Below is a small trained network, with its code and all its weights. Each question gives an input and a class and asks what happens when units are switched off, that is, made to give their printed mean instead of their output.

import numpy as np


def w(rows, s, z=0):
    codes = np.array(rows[::2]) - 128.0
    scale = np.full(codes.shape[1], s)
    scale[-1] = z or s
    return codes * scale


def norm(h):
    return h / np.sqrt((h * h).mean(-1, keepdims=True) + 1e-5)


def f(y):
    return y / 2 * (1 + np.tanh(0.7978845608 * (y + 0.044715 * y**3)))


def log_softmax(a):
    a = a - a.max(-1, keepdims=True)
    return a - np.log(np.exp(a).sum(-1, keepdims=True))


def net(x, mask):
    res = np.array(x, float).reshape(1, 2) / 4 @ E
    u = 0
    for l in range(3):
        y = f(norm(res) @ A[l][:, :-1].T + A[l][:, -1])
        res = res + np.where(mask[u : u + 5], y, B[l][:, -1]) @ B[l][:, :-1]
        u += 5
    return log_softmax(norm(res)[-1] @ U[:, :-1].T + U[:, -1])


A, B = {}, {}
E = w([
[4,199,145,162],'x0',
[179,133,119,233],'x1',
],0.004)
A[0] = w([
[130,146,2,207,128],'0.n0',
[208,127,77,45,191],'0.n1',
[87,141,207,28,2],'0.n2',
[189,95,78,204,87],'0.n3',
[38,197,189,146,247],'0.n4',
],0.004,0.0012)
B[0] = w([
[108,97,110,55,176],'0.n0',
[66,74,139,148,237],'0.n1',
[192,157,9,74,153],'0.n2',
[59,171,136,35,194],'0.n3',
[110,4,140,164,254],'0.n4',
],0.004,0.0018)
A[1] = w([
[109,251,254,105,106],'1.n0',
[130,191,167,154,96],'1.n1',
[172,132,116,224,99],'1.n2',
[78,128,149,155,172],'1.n3',
[186,227,87,206,4],'1.n4',
],0.0069,0.0034)
B[1] = w([
[231,172,127,154,116],'1.n0',
[159,120,122,180,104],'1.n1',
[120,147,62,1,234],'1.n2',
[189,147,132,93,251],'1.n3',
[126,179,34,129,138],'1.n4',
],0.0065,0.0017)
A[2] = w([
[45,204,139,175,164],'2.n0',
[175,193,3,177,69],'2.n1',
[248,96,98,86,137],'2.n2',
[76,39,114,124,5],'2.n3',
[112,124,161,69,174],'2.n4',
],0.0061,0.0018)
B[2] = w([
[211,25,126,158,189],'2.n0',
[56,165,142,1,174],'2.n1',
[83,114,147,184,251],'2.n2',
[140,193,139,152,164],'2.n3',
[166,186,96,143,196],'2.n4',
],0.0063,0.0033)
U = w([
[144,10,162,182,227],'0',
[106,156,65,24,146],'1',
[136,249,155,198,1],'2',
],0.015,0.0015)

Each question gives the input, the list of numbers given to net, and the class t.
The units are the neurons (one row each of A and B). Each row of codes is followed by its name. A weight is (code - 128) times the scale printed after its matrix; where a second scale follows, it is the last column's (A, B and U).
mask holds one flag per neuron, layer by layer. A switched-off neuron (its flag False) gives its mean, the last column of its row in B, instead of its output. The means were averaged over made-up inputs and are rounded, as every weight is.
A unit's drop is (log p(t) with every unit on - log p(t) with that unit switched off) / (log p(t) with every unit on - log p(t) with every unit switched off).
The circuit of an input: a set's keep is (log p(t) with only the set's units on - log p(t) with every unit switched off) / (log p(t) with every unit on - log p(t) with every unit switched off). Starting from the 12 units with the biggest drops (on a tie, the unit counted first), units are removed one at a time, each time the one whose removal leaves the highest keep (on an exact tie, the one counted first), for as long as the keep stays at least 0.8.
circuit, biggest first: the units of the circuit, biggest drop first
unit that matters most: the unit with the biggest drop
top k neurons: the k neurons with the biggest drops, biggest first
top k neurons in layer l: the k neurons of layer l with the biggest drops, biggest first
drop when u is switched off: that unit's drop, to one decimal
input [-6,-6], class 0: unit that matters most -> 1.n2
input [7,5], class 0: top 2 neurons -> 0.n4, 2.n0
input [1,1], class 2: top 2 neurons -> 2.n0, 2.n3
input [7,-5], class 0: circuit, biggest first -> 2.n0, 1.n2
input [1,-3], class 2: top 2 neurons -> 2.n3, 1.n2
input [-2,2], class 2: top 2 neurons -> 0.n3, 2.n0
input [-4,-3], class 0: top 3 neurons -> 1.n2, 2.n1, 0.n3
input [8,8], class 0: top 4 neurons -> 0.n4, 2.n0, 0.n2, 2.n4
input [-5,7], class 1: top 2 neurons -> 0.n4, 1.n2
input [4,-1], class 0: top 2 neurons -> 1.n2, 0.n4
input [8,2], class 0: top 2 neurons -> 0.n4, 2.n0
input [0,3], class 2: top 4 neurons -> 0.n3, 0.n2, 1.n0, 0.n0
input [-3,-2], class 2: top 2 neurons -> 2.n3, 1.n2
input [7,4], class 0: circuit, biggest first -> 2.n0
input [5,5], class 0: top 4 neurons -> 0.n4, 2.n0, 0.n2, 0.n0
input [-3,-3], class 2: top 2 neurons in layer 1 -> 1.n2, 1.n3
input [-3,2], class 2: top 2 neurons in layer 0 -> 0.n3, 0.n4
input [-3,3], class 2: top 3 neurons in layer 0 -> 0.n3, 0.n4, 0.n2
input [-2,0], class 2: drop when 1.n2 is switched off -> 0.2
input [8,-1], class 0: drop when 2.n0 is switched off -> 0.3
input [0,7], class 1: drop when 2.n2 is switched off -> 0.0
input [0,-2], class 2: top 2 neurons in layer 1 -> 1.n2, 1.n4
input [5,1], class 0: unit that matters most -> 0.n4
